Questions about the array below.
1) Report the 1st entry on the main diagonal.
2) Report the bottom entry of the column that holds the smallest entry.
3) Report the bottom entry of the column that holds the largest entry.
4) Report the entry in the bottom-right corner.
5) Report the second entry on the diagonal from the top-right corner.
6) Report the third largest entry.
7) Report the smallest entry in the last column.
8) Report the 3rd smallest entry.
[[7084 4449 4909 6103 7094 9438 4352 7111 6320 6780]
 [5862 5316 4864 3974 3979 8506 5402 8613 6590 8255]
 [6747 5547 5547 7081 5107 7384 5580 8477 6635 8627]
 [7834 7807 7997 9138 4124 6945 6869 8859 8043 9395]
 [6804 9171 7078 5575 2618 6676 8605 9315 3839 6324]
 [7643 6747 6718 6617 2865 8185 6916 8341 5374 7787]]
1) 7084
2) 2865
3) 8185
4) 7787
5) 6590
6) 9315
7) 6324
8) 3839

Read these off the row that follows.
1) Give the entry just left of 12.
2) Give the entry just left of -5.
[  9  62   0  -2  21 -46 -90  -5  10   3  12 -61  -1]
1) 3
2) -90

Read these off the matrix that follows. Rows and columns are numbered from 1.
1) The top entry of the column that holds the smallest entry?
2) The entry at row 1, column 3?
3) The entry directly above the smallest entry?
4) The entry at row 3, column 2?
5) The entry in the top-right corner?
6) The entry at row 1, column 2?
7) The entry directly above the largest entry?
8) The entry directly below the smallest entry?
[[ 12  10  21 -30 -19  10 -57  21]
 [-12   6  60 -51 -16  24 -18  16]
 [  9  -5 -47  18 -18   5  70  10]
 [  9   7 -51  15  14 -55 -34  12]
 [ 20   3 -44  13   3 -58  -1  20]
 [  4  11 -30   5  -2 -19 -67  13]
 [ 15   6 -48  14  12 -62 -22  13]
 [-20   7  30  -7 -10  33 -28 -34]
 [  3  11 -37   6   2 -30 -65  13]
 [ -1   2  38  27  36  12  14 -35]
 [-34   6  42 -35 -21  32 -20 -12]
 [-12   6  27  -2  -8  31 -26 -36]
 [ 29  -1 -45   8 -15 -37  34  23]]
1) -57
2) 21
3) -1
4) -5
5) 21
6) 10
7) -18
8) -22

arr =
[[ -1  13 -32 -26 -51  41 -40  24   3  24]
 [-35   8   7  -8   6 -22  65  12  -6 -47]
 [-22  28 -11 -23 -45 -20   4  32  10  -2]
 [-25   3 -27  -3 -27  50 -34   5 -15  19]
 [-13  -9 -28  -7 -13  58 -23   1 -15  11]
 [-36  18  16   5 -15 -19  31  11 -17 -29]
 [-40   0   8   3  14 -23  64   2 -11 -45]
 [ 38  16  16   2 -37 -13 -54  15  -6  35]
 [ -1  15   2   6 -31 -12 -41  10  -8  33]
 [ -7  14  -1 -29 -16 -33  54  28  14 -33]
 [  8 -28   8  32  59 -28   0 -29 -11  22]
 [ 30  20 -22 -46 -62  21 -24  41  18  11]]
Give the bottom entry of the column that holds the smallest entry.
Answer: -62
The entry directly above 4 is 65
Give the last entry, reading row by row.
Answer: 11
The third smallest entry: -51
Give the entry in the top-left corner.
Answer: -1
Give the 2nd entry, reading row by row.
Answer: 13
Give the last entry in the row that holds the largest entry.
Answer: -47
The entry in the bottom-left corner: 30
The entry directly above the smallest entry is 59
The second smallest entry: -54
Give the entry in the top-right corner.
Answer: 24
Give the second entry on the diagonal from the top-right corner.
Answer: -6
Give the 3rd entry from the end, reading row by row.
Answer: 41
The bottom entry of the column that holds the largest entry -> -24
Give the smallest entry in the first column.
Answer: -40
The entry directly below -19 -> -23
Give the entry just left of the smallest entry.
Answer: -46
The top entry of the column that holds the largest entry: -40
Give the entry directly above 19.
Answer: -2
Give the largest entry in the last column.
Answer: 35
Give the entry just right of the largest entry.
Answer: 12
Give the entry just right of 7.
Answer: -8
The entry directly above -54: 64
Give the second entry on the main diagonal.
Answer: 8
Give the 4th entry in reading order.
Answer: -26

Questions about the table below. Rows and columns are numbered from 1.
1) Which number is the entry at row 1, column 1?
2) Which number is the entry directly above -35?
3) Which number is the top entry of the column that holds the largest entry?
4) Which number is the bottom entry of the column that holds the smallest entry?
5) Which number is the entry directly below the largest entry?
6) Which number is the entry in the bottom-right corner?
7) Which number is the entry in row 3 and column 2?
8) Which number is the top-right entry?
-528,664,-24,303,425,-376,-321,427,142,-548,325,205,729,-460,130
-72,440,70,588,4,894,694,60,-264,252,178,289,736,-211,277
-19,284,134,5,159,708,511,601,-116,289,99,-50,306,-195,87
282,40,432,430,226,-472,-229,-62,426,-35,303,670,-136,423,306
-167,139,152,659,-24,542,396,52,-311,73,133,577,333,-373,206
152,364,-26,372,-108,59,83,131,-114,199,112,245,495,-28,274
1) -528
2) 289
3) -376
4) 199
5) 708
6) 274
7) 284
8) 130
